(in the rows, 128 means zero)
Known rows:
vopli: [149 127 126 139 143 180 153 124 130 134 115 171  93 105 153 102  99  86
 170  97 106 184 138 146 131 128  71 185]
fotri: [137 104 109 124 138 140 124 132 105 104 144 120 121 112 131 175 115 117
 110 159 157 152 123 126 136 140 146 114]
mifik: [146  88 119 154 150 138 139 148 121 111 165  70  99 128 143 174 118 137
 106 191 163 136 148 153 118 128 180  79]
mevis: [124 151 136 107 111 108 142 161 138 179 141 128 140 100 153 165  96 145
 136 106 128 143 104 125  99 101 123 117]
sotrutrun: [130 124 129 125 124 128 132 117 117 121 127 133 132 106 128 132 115 132
 121 135 130 129 113 149 135 123 131 119]
pite: [108 171 137 100  95 114 142 159 161 194 128 139 138 119 141 144 108 128
 152  72 105 156 112 106  97  93  88 135]
pogra: [135 121 123 115 144 128 106 103 127 117  95 139 118 141 107  75 137 120
 149 125 145 129 132 117 140 136 111 144]
futra: [136 123 140 127 136 115 144 121 117 128 119 129 120 141 117 150 129 122
 116 143 131 118 124 141 143 140 134 124]
stotu: [138 136 128 123 133 141 118 126 113  97 140 114 121 121 135 158 123 135
 119 134 127 132 130 130 136 126 135 128]
bropluk: [127 122 130 133 137 132 110 142 115 120 153 104 177 127 124 181 126 145
 126 143 156 116 127 117 141 152 168 111]
vutrugos: [117 162 129 107  94 122 146 166 162 203 131 130 127 122 150 130 111 123
 150  79 104 158 118 117  96  91  92 133]
bador: [142 128 133 144 142 129 121 139 123 116 156  79 177 143 121 173 129 156
 117 147 150 107 127 131 133 140 186  93]
flinos: [126 132 125 139 137 143 109 109 150 130 121  95 136 149 121  68 144 148
 151 137 131 115 152 138 126 124 137 124]
gritogra: [136 148 151 157 143 118 113 128 119  88 147  84 171 138 116 173 130 170
 128 130 152  98 119 143 140 126 174  83]
gragon: [128 117 116 123 124 143 133 128 123 139 124 149 128 110 128 122 121 109
 131 133 124 147 127 130 128 136 115 139]
plidin: [150 126 127 127 122 133 100  97 123  64 110 138 117 116 125  51 129 115
 145 102 102 148 125 131 133 127  90 159]
fleskal: [128 131 135 116 119 120 148 138 130 151 133 129 133 129 131 161 121 129
 125 126 129 120 120 132 128 133 131 119]
pofe: [122 125 130 136 129 130 123 116 126 124 130 134 123 102 123 141 119 136
 114 123 135 128 117 140 130 124 133 125]
skostos: [119 139 133 142 118 131 126 115 140 129 128 118 139 135 126 111 131 140
 138 114 123 128 129 137 124 119 127 115]
mipek: [131 125 127 148 147 129 114 133 107 115 143 113 166 114 122 199 119 153
 105 134 164 118 114 117 139 147 171 125]

Facts:
bador σ:digrur μ:plagi
badras θ:fonesta μ:trupal
bagrem μ:fetren β:1
biber Δ:fetren σ:gregel, bravor, skibom μ:dretron β:412
bidrudrem θ:klaze μ:fetren β:889
bogu μ:kati β:889
boklor Δ:sufleko μ:plagi β:17
bragrin Δ:griposil σ:subil μ:kabi β:101
bravor μ:stodrogrun β:818
brebunek θ:plagi μ:sastir β:87
brele θ:suve μ:fezin β:149
brerun Δ:trupal θ:moskebar μ:stotu β:17
brestuk Δ:meru θ:rosok μ:goklum β:889
brezem σ:flisur, draler, klomu, subil, pleskon μ:mifik β:412
brodrin Δ:griposil μ:fezin β:540
bropluk σ:stotu, nazo
brukona Δ:bropluk θ:moskebar μ:nobar β:555
brutak Δ:badras μ:pusam β:149
burim θ:litrin μ:plagi β:540
butran Δ:griposil μ:rosok β:87
dabar Δ:bador θ:pibrunil μ:patro β:149
dadra Δ:lemol μ:mifik β:101
dafle θ:pibrunil σ:ruklo, zuven, skibom, sastir μ:sufek β:17
danik μ:griposil β:1
dazim μ:degifa
deklupem μ:sufek
dena θ:lemol μ:meban β:540
denokin σ:fitezem μ:patun β:912
ditral Δ:gove μ:dazim β:149
ditres Δ:mifik μ:dudos β:912
dopin μ:sastir β:925
draler μ:truflel β:412
dralol Δ:rabren μ:stulon β:540
drastutem θ:klevu μ:dazim β:540
dredim θ:pibrunil μ:folok β:912
dredrin θ:fonesta σ:nubruru μ:mifik β:540
drege Δ:badras σ:butran μ:mipek
dretron μ:mifik
driba Δ:klevu θ:moskebar σ:sotrutrun, fomem, rosok μ:sastir β:818
driras μ:folok β:1
dronos θ:patun σ:foplek, klakler μ:pibrunil β:149
dukek Δ:bador μ:mipek β:87
duzin σ:fotri, fitezem μ:fezin β:818
fadrin Δ:fetren θ:bropluk μ:sokar
fadru θ:zestagrak μ:truflel
febus μ:goklum β:818
fetren μ:loba
fezin σ:moskebar, patro μ:pibrunil
fiflun Δ:ditral μ:sastir β:555
fistel θ:litrin μ:goklum β:101
fitezem Δ:bador μ:dretron β:87
flastul μ:fezin β:912
flebrul Δ:klevu μ:klaze
flefe Δ:dretron θ:stulon μ:sufek β:540
fleskal μ:dazim β:1
fleter Δ:bador μ:fezin β:925
flinos Δ:bador σ:drastutem μ:subil β:17
fliruk μ:bropluk
flisur μ:plagi
flogrir θ:goklum σ:metu, stubruk, dazim, mesem μ:fetren β:540
floplos Δ:trupal σ:pofe μ:sokar β:17
fluflum θ:moskebar σ:zutrasas, danik μ:gritogra β:149
flutan μ:rosok β:889
folok σ:nubruru, zestagrak μ:truflel
fomem μ:mifik β:17
fonesta θ:gritogra σ:burim, gutan, trobran μ:truflel β:1
fopla μ:dudos β:540
foplek Δ:griposil μ:dretron β:889
fose θ:litrin μ:subil
foste Δ:rabren μ:sastir β:889
fotri μ:mifik
fupu Δ:bropluk μ:goklum β:555
futra μ:stodrogrun β:540
galur Δ:flogrir μ:dretron β:1
gamor Δ:kati μ:mipek β:912
gesten μ:subil
goklum σ:pofe, degifa
gove σ:stimom, plidin μ:fezin
gragon θ:fonesta μ:dazim
gredi θ:goklum μ:deklupem β:555
gregel μ:dudos β:101
gresti Δ:bador θ:zestagrak μ:subil β:101
grife Δ:griposil θ:meban σ:fadrin, foplek, flebrul, trostezim μ:sastir
griposil σ:pibrunil μ:stodritra
gritogra μ:degifa
gutan Δ:griposil μ:dudos β:412
kabi μ:loba
kati μ:loba
kevus θ:ratrim μ:fliruk β:889
kibon θ:folok μ:goklum β:17
klabakem θ:plagi μ:rosok β:17
kladron Δ:klevu μ:patun β:17
klakler θ:litrin μ:truflel β:149
klaza Δ:stodrogrun μ:nobar β:17
klaze σ:skuflis, zupo μ:truflel
klebri Δ:badras θ:skepak μ:patro
klege Δ:rabren θ:fupu μ:stodrogrun
klevu σ:tenu, zutrasas, kofes μ:griposil β:17
kliletin θ:litrin μ:trupal
klobrusur μ:fezin β:412
klomu μ:nobar
kobi Δ:dretron θ:moskebar μ:dretron β:540
kofes θ:zestagrak μ:stodritra
lamaskur Δ:rabren μ:deklupem β:925
laplek σ:plidin, stobri μ:dretron
laplun Δ:dretron σ:fadrin, plidin, tutun, stesko, truvik μ:truflel β:101
lemol Δ:bador θ:goklum μ:skevis β:912
librul Δ:badras σ:kladron, klomu μ:degifa β:540
litrin σ:tronus
loston θ:moskebar μ:rosok β:912
lota θ:klaze μ:truflel β:818
lovu θ:klaze μ:litrin
lufel θ:truflel σ:mevis μ:goklum
mabran Δ:griposil θ:stodritra μ:flisur β:17
meban σ:kliletin μ:goklum
meru μ:pusam
mesem θ:folok μ:litrin β:17
metem σ:fitezem μ:dudos
metu μ:griposil β:87
mevis μ:meban β:87
mipek μ:dudos
moskebar μ:mifik
movul Δ:fetren μ:folok β:412
nabrin Δ:mipek θ:gove μ:retristu β:101
nazo Δ:klevu μ:mifik β:912
nisus σ:futra μ:folok β:149
nite Δ:bador θ:nobar μ:plagi β:818
nitin μ:mipek β:101
nobar σ:patis μ:digrur
nobros θ:dazim σ:kabi, perepam μ:folok β:101
nomul Δ:trupal θ:bador μ:folok
nubruru θ:goklum μ:degifa β:1
nugri Δ:laplek μ:dretron β:17
nurodris σ:stobri, ruklo, moskebar, pleskon μ:truflel β:889
patis θ:meban μ:mipek β:540
patro μ:patun
peplir θ:goklum μ:goklum β:87
perepam θ:gove μ:dazim β:818
pite Δ:griposil θ:stodrogrun σ:sotrutrun μ:pibrunil β:87
plagi σ:tutun
plasu Δ:bropluk μ:subil β:87
pledi Δ:klevu μ:folok β:555
pleskon Δ:bador θ:sufek μ:sufek β:889
plestur Δ:patro θ:gritogra σ:kliletin μ:meban β:17
plidin Δ:griposil θ:klaze μ:stodrogrun β:17
plitil Δ:griposil σ:brutak, nazo μ:griposil β:540
plitrar θ:bador μ:subil β:412
pliza Δ:kabi θ:gritogra μ:mifik β:87
plutral θ:skepak σ:vamo μ:mifik β:149
poba Δ:suve θ:klaze μ:degifa β:889
pofe μ:sastir
pogra Δ:degifa θ:rabren μ:goklum β:149
pusam σ:ruklo μ:plagi
rabren θ:mabran μ:bador β:540
raflo σ:dadra, skuflis, dukek μ:mipek β:818
ratrim μ:truvik β:540
retristu σ:fopla, flutan, vibrir μ:digrur
rosok μ:patun
rosta Δ:klevu θ:zestagrak σ:tenu μ:fotri β:1
rudrol θ:goklum σ:gritogra, gregel, brerun μ:gritogra β:912
ruklo Δ:flogrir μ:digrur
rumus Δ:griposil σ:skuflis μ:mifik
sakun θ:fupu μ:patun β:540
sastir μ:dudos
satra θ:litrin μ:stodrogrun
sigrem Δ:trupal μ:mifik β:555
skebrel Δ:goklum θ:mifik μ:mipek β:17
skedremen Δ:fliruk θ:meban σ:dopin, burim, subil μ:deklupem β:1
skepak θ:zestagrak μ:klaze β:889
skevis σ:klakler μ:pibrunil
skibom θ:patis μ:digrur β:87
skisu μ:goklum β:925
skostos Δ:meban μ:rosok
skuflis Δ:griposil θ:patis μ:goklum
sodi Δ:rabren θ:zestagrak μ:kabi
sokar μ:sufek
somis θ:plagi μ:truvik β:149
sotrutrun μ:goklum
stegrun Δ:fotri θ:skepak μ:patun β:101
stemus Δ:klevu θ:suve μ:griposil β:101
stesko Δ:nobar θ:loba μ:skevis β:412
stimom μ:klaze
stobri θ:folok μ:dudos β:818
stodritra σ:sotrutrun
stodrogrun σ:poba μ:digrur
stubruk θ:mipek μ:kati β:540
stulon σ:peplir μ:dudos
subil μ:plagi
sudu μ:dudos β:889
sufes Δ:bador μ:mipek β:412
suve σ:gamor, dredim μ:plagi β:87
tenu Δ:laplek θ:rabren μ:sokar β:540
tobra Δ:badras θ:fupu μ:dudos
tovil Δ:rabren θ:dazim σ:dopin, bagrem, vopli μ:retristu β:1
trobran θ:zestagrak μ:dudos β:87
tronus θ:sokar μ:fetren β:412
trostezim θ:patis μ:deklupem β:912
trupal μ:mifik
trurul θ:moskebar μ:patun β:149
tutun μ:rosok β:149
tuvilor μ:digrur
vadigok Δ:goklum θ:degifa σ:stesko, patro μ:subil
vamo Δ:sastir μ:skevis β:540
vati μ:subil β:540
vebom θ:zestagrak σ:tobra μ:retristu β:412
vekekla θ:moskebar σ:nubruru μ:folok β:925
vibrir Δ:stodritra θ:klaze μ:subil
vopli Δ:meban θ:moskebar μ:degifa
vufan Δ:suve μ:nobar
vura Δ:trupal μ:truvik β:1
vutrugos Δ:bropluk θ:plagi σ:satra μ:degifa β:87
zenu θ:klevu μ:griposil β:925
zestagrak μ:moskebar β:540
zotrustok Δ:badras μ:deklupem β:889
zupo Δ:flisur μ:mipek β:555
zutrasas Δ:stodrogrun θ:fezin μ:fetren β:149
zuven θ:truvik μ:truflel β:555

Rows:
No name comes twice in this set of rows, the named rows included.
[131 141 137 126 127 102 150 184 153 207 160  82 173 116 145 176  99 160
 118 142 157 114 120 143  92 116 185  80] -> suve
[142 161 115 138 143 119 102  85 116 118 111 131 112 151 117  89 138 123
 150 136 156 123 143 128 120 135 136 114] -> brutak
[101 137 131 135 110 122 117 119 148 131 124 121 148 137 108 116 140 135
 149 101 130 134 124 126 131 123 120 110] -> rumus
[128  86 123 139 113 109 130 145 123 114 143 143 169 109 123 124 124 113
 118 132 145 146 122 124 129 160 150 121] -> laplek
[145 133 127 149 134 140 127 144 123  91 147 118 150 139 133 140 137 135
 126 119 122 119 136 116 130 136 140 130] -> pusam
[120 135 145 139 126 133 156 157 159 166 125 133 114 151 130 126 130 120
 147 103 100 124 131 130 112 118 116 147] -> tovil
[154 110 116 124 141 149 139 136 103 116 148 112 106 113 144 165 114 124
 107 167 151 138 133 134 135 133 150 121] -> kabi
[141 132 136 111 129 133 153 132 113 160 121 153  98 106 140 157 101 102
 127 128 118 152 115 140 130 123  99 149] -> nubruru
[140 125 133 138 109 120 122 125 120 108 129 125 146 110 134 117 125 127
 118 128 115 132 117 144 134 140 136 122] -> stimom
[147 115 136 126 160 136 163 130 112 126 112 168  94 127 138 141 120 108
 125 130 120 124 127 138 138 140 114 151] -> burim
[135 119 159 132  91 118 122 124 150 103 122  84 148 123 127 102 130 143
 119 117  92 129 118 152 142 111 107 130] -> flebrul
[122 168 110 155 127 145 121 101 121 147 125 159  94 110 145 110 123  99
 139  98 119 149 140 124 105 115 111 142] -> tobra

The same nodes again, as new rows of numbers:
Known rows:
vadigok: [121 126 166 177 130 152 105 139 109 137 149 136 135 134 112]
bagrem: [122 121 142  85 135 110 143  87 123  76 154 101  89 137  78]
pleskon: [133 111 128 204 154 157 115 149  57 147 132 147 123 136 108]
nazo: [128 129 121  94 128 115 148  93 115  83 147 109 102 147  64]
rosok: [148 132 128  87 139 142 124 109 126  80 132 152 127 118 114]
griposil: [150 165 138 101 132 125 123 115 121  88 140 158 165 134  75]
skepak: [ 99 154 171 183 126 160 138 139 113 174 122 175 138 128 194]
dudos: [142 134 126  86 137 146 133 115 119  89 130 161 124 105 104]
metem: [144 129 127  88 142 148 139 120 140  98 134 150 135 101 105]
dopin: [155 140 119  62 113 152  79  83 152  93 167 102 108 114  91]
trurul: [131  62 186 243 125 118 116 145  72  75 110 122 129 141  62]
fluflum: [124  66 192 241 118 122 121 154  82  77 112 127 134 143  59]
truflel: [146 131 133  87 143 143 123 115 131  81 132 151 130 119 115]
fomem: [156 131 114  85 129 150 112 100 148  88 141 139 133 113 111]
zestagrak: [143 152 117  99 149 161 141 116 140 127 126 178 148  99 171]
nugri: [155 137 111  90 128 153 114 108 145  98 146 138 138 121  95]
fose: [119 131 169 176 116 153 110 131 117 135 132 140 133 135 143]
nisus: [129 116 142 100 161 127 163 121 124  85 128 146 127 115 102]
bravor: [150 125 126  88 145 138 116  99 136  88 147 127 121 114 103]
kobi: [159  76 158 250 119 151  86 156  80  95 109 147 163 131  73]

Rows:
No name comes twice in this set of rows, the named rows included.
[149  72 169 247 123 137  96 155  72  88 109 136 148 137  61] -> brukona
[ 69 162 175 160  85 134 142 121 116 156 160 119  94 180 117] -> rosta
[137 162 160 196 113 136  69 112  92 143 160 126 155 151  97] -> plidin
[142 110 138 109 183 139 141 130 125 102 139 157 143  92 108] -> nurodris
[130 126 153 183 130 144  99 121  93 131 143 133 125 133 118] -> fadrin
[169  64 135 165 148 116  89 109  83  34 131 125 126 119  38] -> moskebar
[136 169 162 181  96 147  85 126 111 141 148 134 166 157  94] -> mabran
[144 128 125  92 149 139 121 106 109  89 137 155 117  97 102] -> sastir
[125 132 168 181 120 170 116 154 126 146 122 171 160 120 156] -> flogrir
[130 142 151 162 101 165  96 130 117 138 141 136 132 132 116] -> skebrel
[ 97 121 181 173 110 120 120 109 102 118 152 103  93 156 103] -> trostezim
[ 87 129 191 169  99 131 131 126 119 128 155 112 101 161 104] -> rudrol
[135 126 157 188 128 166 110 145 112 140 120 164 153 118 153] -> rabren
[ 97 157 175 158 102 161 118 130 135 162 145 146 125 140 165] -> vebom

